Below are the code and all the weights of a small trained network. Each question names an input and a class and asks about switching units off, where a switched-off unit gives its printed mean instead of its output.

import numpy as np


def w(rows, s, z=0):
    codes = np.array(rows[::2]) - 128.0
    scale = np.full(codes.shape[1], s)
    scale[-1] = z or s
    return codes * scale


def norm(h):
    return h / np.sqrt((h * h).mean(-1, keepdims=True) + 1e-5)


def f(y):
    return y / 2 * (1 + np.tanh(0.7978845608 * (y + 0.044715 * y**3)))


def log_softmax(a):
    a = a - a.max(-1, keepdims=True)
    return a - np.log(np.exp(a).sum(-1, keepdims=True))


def net(x, mask):
    res = np.array(x, float).reshape(1, 7) / 4 @ E
    u = 0
    for l in range(2):
        y = f(norm(res) @ A[l][:, :-1].T + A[l][:, -1])
        res = res + np.where(mask[u : u + 12], y, B[l][:, -1]) @ B[l][:, :-1]
        u += 12
    return log_softmax(norm(res)[-1] @ U[:, :-1].T + U[:, -1])


A, B = {}, {}
E = w([
[19,80,184,253],'x0',
[142,25,230,69],'x1',
[96,99,96,101],'x2',
[233,146,138,172],'x3',
[102,126,107,157],'x4',
[85,99,174,54],'x5',
[122,18,58,164],'x6',
],0.0057)
A[0] = w([
[66,207,236,42,94],'0.n0',
[42,150,34,107,37],'0.n1',
[196,187,147,189,82],'0.n2',
[61,82,139,213,84],'0.n3',
[190,44,126,83,59],'0.n4',
[104,107,144,211,78],'0.n5',
[43,85,170,254,82],'0.n6',
[222,152,161,165,47],'0.n7',
[151,184,156,217,105],'0.n8',
[171,160,147,169,3],'0.n9',
[163,71,132,78,107],'0.n10',
[99,62,96,69,138],'0.n11',
],0.0085,0.0045)
B[0] = w([
[98,221,255,109,223],'0.n0',
[33,160,18,38,147],'0.n1',
[197,212,124,184,168],'0.n2',
[54,64,150,181,201],'0.n3',
[195,55,123,32,155],'0.n4',
[123,66,113,215,162],'0.n5',
[163,2,170,197,253],'0.n6',
[78,183,12,141,146],'0.n7',
[191,118,68,137,182],'0.n8',
[176,136,21,188,113],'0.n9',
[156,67,143,71,155],'0.n10',
[115,142,120,55,177],'0.n11',
],0.0071,0.0046)
A[1] = w([
[116,137,197,124,12],'1.n0',
[82,134,51,96,40],'1.n1',
[76,9,133,240,60],'1.n2',
[100,56,111,221,7],'1.n3',
[23,154,72,54,120],'1.n4',
[141,118,96,170,39],'1.n5',
[32,124,56,122,111],'1.n6',
[218,63,135,42,33],'1.n7',
[153,196,60,48,78],'1.n8',
[146,140,197,122,3],'1.n9',
[106,65,115,229,20],'1.n10',
[97,196,254,144,77],'1.n11',
],0.0092,0.0057)
B[1] = w([
[129,185,168,151,117],'1.n0',
[44,188,80,67,121],'1.n1',
[73,79,199,252,255],'1.n2',
[27,69,121,220,172],'1.n3',
[65,167,88,51,165],'1.n4',
[116,189,48,104,115],'1.n5',
[59,159,44,91,150],'1.n6',
[200,6,122,92,162],'1.n7',
[48,92,125,168,173],'1.n8',
[127,210,123,177,115],'1.n9',
[28,45,121,166,176],'1.n10',
[126,144,255,120,187],'1.n11',
],0.0094,0.0057)
U = w([
[153,224,226,59,47],'0',
[58,181,55,68,142],'1',
[147,105,209,156,60],'2',
[235,203,42,187,160],'3',
[79,59,119,211,253],'4',
[252,47,116,50,121],'5',
[68,97,187,29,4],'6',
],0.015,0.0042)

Each question gives the input, the list of numbers given to net, and the class t.
The units are the neurons (one row each of A and B). Each row of codes is followed by its name. A weight is (code - 128) times the scale printed after its matrix; where a second scale follows, it is the last column's (A, B and U).
mask holds one flag per neuron, layer by layer. A switched-off neuron (its flag False) gives its mean, the last column of its row in B, instead of its output. The means were averaged over made-up inputs and are rounded, as every weight is.
A unit's drop is (log p(t) with every unit on - log p(t) with that unit switched off) / (log p(t) with every unit on - log p(t) with every unit switched off).
The circuit of an input: a set's keep is (log p(t) with only the set's units on - log p(t) with every unit switched off) / (log p(t) with every unit on - log p(t) with every unit switched off). Starting from the 12 units with the biggest drops (on a tie, the unit counted first), units are removed one at a time, each time the one whose removal leaves the highest keep (on an exact tie, the one counted first), for as long as the keep stays at least 0.8.
circuit, biggest first: the units of the circuit, biggest drop first
k most important neurons: the k neurons with the biggest drops, biggest first
top k neurons in layer l: the k neurons of layer l with the biggest drops, biggest first
drop when u is switched off: that unit's drop, to one decimal
input [5,-6,5,-7,-2,6,-3], class 1: circuit, biggest first => 0.n1, 1.n4
input [-4,0,5,6,-4,-7,5], class 5: most important neuron => 0.n4
input [-6,1,-8,8,7,2,-7], class 3: circuit, biggest first => 0.n7, 0.n2
input [-5,5,6,-7,7,-8,7], class 1: top 2 neurons in layer 0 => 0.n6, 0.n1
input [-5,-5,-1,-8,7,8,-6], class 0: 2 most important neurons => 0.n0, 1.n11
input [-2,2,-4,5,-1,1,-4], class 0: top 2 neurons in layer 1 => 1.n2, 1.n11
input [-7,-2,7,-5,-5,1,7], class 1: 2 most important neurons => 0.n1, 0.n6
input [-7,-5,-2,2,1,2,-3], class 3: top 4 neurons in layer 0 => 0.n0, 0.n1, 0.n11, 0.n2
input [-7,1,6,-6,-4,-7,-2], class 1: 2 most important neurons => 0.n6, 1.n4
input [-4,-1,8,-6,-3,1,-5], class 0: drop when 0.n0 is switched off => 0.8
input [-3,-4,-2,-3,-5,3,-4], class 0: drop when 0.n0 is switched off => 0.1
input [1,2,-1,4,-8,6,8], class 5: drop when 1.n5 is switched off => 0.0
